Below are the code and all the weights of a small trained network. Each question names an input and a target symbol and asks about switching units off, where a switched-off unit gives its printed mean instead of its output.

import numpy as np


def w(rows, s, z=0):
    codes = np.array(rows[::2]) - 128.0
    scale = np.full(codes.shape[1], s)
    scale[-1] = z or s
    return codes * scale


def f(y):
    return y / 2 * (1 + np.tanh(0.7978845608 * (y + 0.044715 * y**3)))


def softmax(a):
    e = np.exp(a - a.max(-1, keepdims=True))
    return e / e.sum(-1, keepdims=True)


def log_softmax(a):
    a = a - a.max(-1, keepdims=True)
    return a - np.log(np.exp(a).sum(-1, keepdims=True))


def net(x, mask):
    ids = ['ΓΔΣΦαθλμξπψ'.index(c) for c in x.split()]
    T = len(ids)
    res = E[ids] + P[:T]
    u = 0
    for l in range(3):
        q, k, v = (res @ M[l].T for M in (Q, K, V))
        z = softmax(np.where(np.tri(T) > 0, q @ k.T / 3**0.5, -1e9)) @ v
        res = res + np.where(mask[u], z, O[l][:, -1]) @ O[l][:, :-1]
        u += 1
        y = f(res @ A[l][:, :-1].T + A[l][:, -1])
        res = res + np.where(mask[u : u + 4], y, B[l][:, -1]) @ B[l][:, :-1]
        u += 4
    return log_softmax(res[-1] @ U[:, :-1].T + U[:, -1])


Q, K, V, O, A, B = {}, {}, {}, {}, {}, {}
E = w([
[93,148,104],'Γ',
[92,136,129],'Δ',
[98,145,135],'Σ',
[234,72,103],'Φ',
[106,156,138],'α',
[79,111,167],'θ',
[91,135,111],'λ',
[113,162,179],'μ',
[249,221,203],'ξ',
[135,190,98],'π',
[90,120,166],'ψ',
],0.013)
P = w([
[162,254,95],'0',
[95,132,114],'1',
[126,98,125],'2',
[139,84,138],'3',
[160,82,176],'4',
[151,87,220],'5',
[158,78,229],'6',
],0.0069)
Q[0] = w([
[42,56,87],'L0H1',
[75,101,255],'L0H1',
[127,110,155],'L0H1',
],0.0051)
K[0] = w([
[31,208,101],'L0H1',
[120,252,159],'L0H1',
[155,110,132],'L0H1',
],0.0034)
V[0] = w([
[138,25,139],'L0H1',
[238,222,253],'L0H1',
[197,160,110],'L0H1',
],0.006)
O[0] = w([
[212,202,224,77],'L0H1',
[99,1,201,254],'L0H1',
[78,166,74,162],'L0H1',
],0.0044,0.0072)
A[0] = w([
[99,118,116,176],'L0N1',
[136,145,247,213],'L0N2',
[104,104,178,5],'L0N3',
[145,44,148,222],'L0N4',
],0.012,0.0013)
B[0] = w([
[133,31,123,132],'L0N1',
[136,168,177,254],'L0N2',
[185,59,169,157],'L0N3',
[188,2,147,184],'L0N4',
],0.0085,0.008)
Q[1] = w([
[192,52,191],'L1H1',
[253,121,254],'L1H1',
[20,43,155],'L1H1',
],0.0071)
K[1] = w([
[55,46,99],'L1H1',
[30,104,166],'L1H1',
[230,65,2],'L1H1',
],0.0051)
V[1] = w([
[66,147,215],'L1H1',
[110,155,128],'L1H1',
[136,32,3],'L1H1',
],0.0056)
O[1] = w([
[118,234,101,254],'L1H1',
[97,231,147,96],'L1H1',
[193,93,253,77],'L1H1',
],0.0058,0.0017)
A[1] = w([
[147,247,110,252],'L1N1',
[85,109,95,162],'L1N2',
[178,82,130,97],'L1N3',
[157,95,135,82],'L1N4',
],0.013,0.0047)
B[1] = w([
[80,1,132,253],'L1N1',
[20,73,159,140],'L1N2',
[97,210,57,228],'L1N3',
[154,178,64,185],'L1N4',
],0.0074,0.0054)
Q[2] = w([
[69,240,99],'L2H1',
[94,109,58],'L2H1',
[151,254,36],'L2H1',
],0.0067)
K[2] = w([
[83,152,196],'L2H1',
[79,121,98],'L2H1',
[127,107,246],'L2H1',
],0.011)
V[2] = w([
[206,222,139],'L2H1',
[144,206,55],'L2H1',
[254,162,122],'L2H1',
],0.0064)
O[2] = w([
[3,161,73,3],'L2H1',
[7,164,9,44],'L2H1',
[43,190,98,37],'L2H1',
],0.0056,0.0054)
A[2] = w([
[155,120,66,106],'L2N1',
[161,124,122,156],'L2N2',
[86,201,118,225],'L2N3',
[195,252,115,254],'L2N4',
],0.011,0.0044)
B[2] = w([
[2,134,149,118],'L2N1',
[159,141,116,253],'L2N2',
[71,11,212,149],'L2N3',
[39,194,159,252],'L2N4',
],0.0057,0.003)
U = w([
[157,2,154,180],'Γ',
[181,170,145,251],'Δ',
[144,195,160,79],'Σ',
[124,180,139,52],'Φ',
[125,145,111,27],'α',
[123,130,109,16],'θ',
[134,138,112,9],'λ',
[103,150,90,176],'μ',
[40,126,105,151],'ξ',
[128,147,118,2],'π',
[119,136,113,40],'ψ',
],0.009,0.0054)

Each question gives the input, a string of symbols that net reads in full, and the target symbol t.
The units are the heads (3 rows each of Q, K, V and O) and the neurons (one row each of A and B). Each row of codes is followed by its name. A weight is (code - 128) times the scale printed after its matrix; where a second scale follows, it is the last column's (O, A, B and U).
mask holds one flag per unit, layer by layer, with each layer's heads first. A switched-off unit (its flag False) gives its mean, the last column of its rows in O or B, instead of its output. The means were averaged over made-up inputs and are rounded, as every weight is.
A unit's drop is (log p(t) with every unit on - log p(t) with that unit switched off) / (log p(t) with every unit on - log p(t) with every unit switched off).
The circuit of an input: a set's keep is (log p(t) with only the set's units on - log p(t) with every unit switched off) / (log p(t) with every unit on - log p(t) with every unit switched off). Starting from the 12 units with the biggest drops (on a tie, the unit counted first), units are removed one at a time, each time the one whose removal leaves the highest keep (on an exact tie, the one counted first), for as long as the keep stays at least 0.8.
units of the circuit, in order: the units of the circuit, biggest drop first
top k neurons: the k neurons with the biggest drops, biggest first
top k neurons in layer l: the k neurons of layer l with the biggest drops, biggest first
drop when u is switched off: that unit's drop, to one decimal
input λ ξ ξ Φ Σ Σ, target ξ: units of the circuit, in order : [L2H1 L1N3 L1N4 L0N4]
input π Δ μ Σ Φ ξ θ, target ξ: units of the circuit, in order : [L2H1 L1N3 L1N4 L1N1]
input Φ ξ Γ Δ μ λ Φ, target Δ: units of the circuit, in order : [L1N3 L1N1]
input α ξ λ π Φ μ μ, target ξ: units of the circuit, in order : [L2H1 L1N3 L1N4 L0N4]
input ξ Γ μ μ ψ ξ ξ, target Σ: top neuron : [L2N4]
input Φ μ λ, target ξ: units of the circuit, in order : [L2H1 L1N3 L1N2]
input π Γ α Φ Φ, target Δ: units of the circuit, in order : [L1N1 L0H1]
input ψ Γ μ Δ Σ α Σ, target Δ: units of the circuit, in order : [L1N1 L0H1]
input ξ λ Δ Φ ξ Δ, target ξ: units of the circuit, in order : [L2H1 L1N3 L1N4 L0N4]
input Φ Δ μ, target ξ: top 2 neurons in layer 0 : [L0N2 L0N4]
input Φ Σ θ, target ξ: top 2 neurons in layer 1 : [L1N3 L1N1]
input ψ α ξ, target Γ: top 3 neurons : [L1N1 L0N4 L1N3]
input ξ ξ θ Γ ξ, target Σ: top 2 neurons : [L2N4 L1N1]
input μ λ Σ ξ Δ Σ μ, target Δ: top 2 neurons : [L1N1 L0N2]
input Φ μ ψ, target ξ: top 2 neurons in layer 1 : [L1N3 L1N1]
input ξ Γ ψ ψ μ μ, target Δ: top neuron in layer 1 : [L1N1]
input Φ ξ Σ, target ξ: drop when L1N4 is switched off : 0.1
input θ Γ ξ, target Γ: drop when L0N4 is switched off : 0.7
